Below are the code and all the weights of a small trained network. Each question names an input and a class and asks about switching units off, where a switched-off unit gives its printed mean instead of its output.

import numpy as np


def w(rows, s, z=0):
    codes = np.array(rows[::2]) - 128.0
    scale = np.full(codes.shape[1], s)
    scale[-1] = z or s
    return codes * scale


def f(y):
    return np.maximum(y, 0)


def log_softmax(a):
    a = a - a.max(-1, keepdims=True)
    return a - np.log(np.exp(a).sum(-1, keepdims=True))


def net(x, mask):
    res = np.array(x, float).reshape(1, 7) / 4 @ E
    y = f(res @ A[0][:, :-1].T + A[0][:, -1])
    res = res + np.where(mask, y, B[0][:, -1]) @ B[0][:, :-1]
    return log_softmax(res[-1] @ U[:, :-1].T + U[:, -1])


A, B = {}, {}
E = w([
[185,206,161,125],'x0',
[130,130,128,126],'x1',
[123,117,122,128],'x2',
[123,118,123,126],'x3',
[94,138,254,88],'x4',
[51,209,82,62],'x5',
[130,132,130,132],'x6',
],0.0092)
A[0] = w([
[124,103,63,140,135],'n0',
[161,132,154,194,242],'n1',
[30,148,224,118,66],'n2',
[39,116,207,151,89],'n3',
[89,254,138,149,175],'n4',
[215,48,198,173,34],'n5',
[4,56,119,150,211],'n6',
[119,148,59,200,61],'n7',
[98,156,166,169,92],'n8',
[74,177,111,32,76],'n9',
[87,47,95,81,254],'n10',
[226,171,50,154,178],'n11',
[133,44,203,217,80],'n12',
[238,55,197,181,76],'n13',
[28,165,96,92,78],'n14',
[155,144,31,153,37],'n15',
[156,127,57,169,44],'n16',
[148,184,173,110,163],'n17',
[9,175,93,31,77],'n18',
[56,23,65,105,169],'n19',
[100,94,221,58,63],'n20',
[205,112,122,154,113],'n21',
[127,161,254,103,80],'n22',
[121,131,62,182,183],'n23',
[103,174,185,69,76],'n24',
[136,30,110,216,240],'n25',
],0.0084,0.0064)
B[0] = w([
[138,128,197,208,173],'n0',
[176,230,114,61,222],'n1',
[85,66,130,207,178],'n2',
[75,118,157,211,170],'n3',
[173,132,120,60,198],'n4',
[94,92,38,129,191],'n5',
[192,215,185,49,217],'n6',
[92,45,155,229,157],'n7',
[88,104,80,145,138],'n8',
[169,65,29,147,173],'n9',
[177,201,180,101,226],'n10',
[67,150,226,146,219],'n11',
[160,96,26,132,195],'n12',
[136,107,26,95,213],'n13',
[165,108,59,113,171],'n14',
[32,29,136,200,164],'n15',
[26,45,139,185,155],'n16',
[103,165,198,120,179],'n17',
[197,65,36,144,196],'n18',
[177,97,227,104,209],'n19',
[3,94,141,237,175],'n20',
[165,114,95,87,171],'n21',
[133,76,119,166,192],'n22',
[71,183,200,171,197],'n23',
[138,106,93,187,164],'n24',
[120,221,113,103,254],'n25',
],0.0048,0.0091)
U = w([
[13,58,168,255,3],'0',
[148,58,12,54,25],'1',
[129,152,186,81,221],'2',
[136,148,190,92,185],'3',
[115,146,176,78,185],'4',
[147,157,226,51,116],'5',
[116,134,170,77,154],'6',
],0.0094,0.004)

Each question gives the input, the list of numbers given to net, and the class t.
The units are the neurons (one row each of A and B). Each row of codes is followed by its name. A weight is (code - 128) times the scale printed after its matrix; where a second scale follows, it is the last column's (A, B and U).
mask holds one flag per neuron, in row order. A switched-off neuron (its flag False) gives its mean, the last column of its row in B, instead of its output. The means were averaged over made-up inputs and are rounded, as every weight is.
A unit's drop is (log p(t) with every unit on - log p(t) with that unit switched off) / (log p(t) with every unit on - log p(t) with every unit switched off).
The circuit of an input: a set's keep is (log p(t) with only the set's units on - log p(t) with every unit switched off) / (log p(t) with every unit on - log p(t) with every unit switched off). Starting from the 12 units with the biggest drops (on a tie, the unit counted first), units are removed one at a time, each time the one whose removal leaves the highest keep (on an exact tie, the one counted first), for as long as the keep stays at least 0.8.
circuit, biggest first: the units of the circuit, biggest drop first
most important unit: the unit with the biggest drop
k most important neurons: the k neurons with the biggest drops, biggest first
drop of u: that unit's drop, to one decimal
input [-8,-6,-7,1,-4,2,5], class 5: circuit, biggest first -> [n6; n19; n10]
input [7,-7,-6,-7,5,-8,8], class 1: circuit, biggest first -> [n13; n5; n12]
input [-6,-3,4,6,1,8,-2], class 1: most important unit -> n18
input [-5,2,-6,1,4,-8,2], class 1: circuit, biggest first -> [n12; n13]
input [6,5,-4,-5,-1,-6,-1], class 1: circuit, biggest first -> [n13; n5]
input [-5,1,4,8,3,-8,-6], class 1: circuit, biggest first -> [n12; n13]
input [-5,5,-5,1,6,5,-3], class 0: 3 most important neurons -> [n2; n20; n3]
input [-8,6,-3,8,8,7,-6], class 0: 3 most important neurons -> [n20; n2; n3]
input [-6,-4,-4,-5,3,7,-4], class 1: 2 most important neurons -> [n18; n9]
input [-5,6,6,8,-7,-1,5], class 2: circuit, biggest first -> [n10; n19]
input [-6,-4,-1,2,0,4,4], class 5: 3 most important neurons -> [n6; n19; n10]
input [-4,-4,7,3,6,-8,-7], class 1: 2 most important neurons -> [n12; n13]
input [-8,6,3,-2,-6,-6,4], class 5: drop of n20 -> 0.1
input [-8,-6,0,-1,8,7,4], class 0: circuit, biggest first -> [n2]
input [-4,4,0,5,3,8,-7], class 1: drop of n9 -> 0.2
input [-2,-1,-5,-2,-6,-1,-6], class 0: drop of n22 -> -0.1
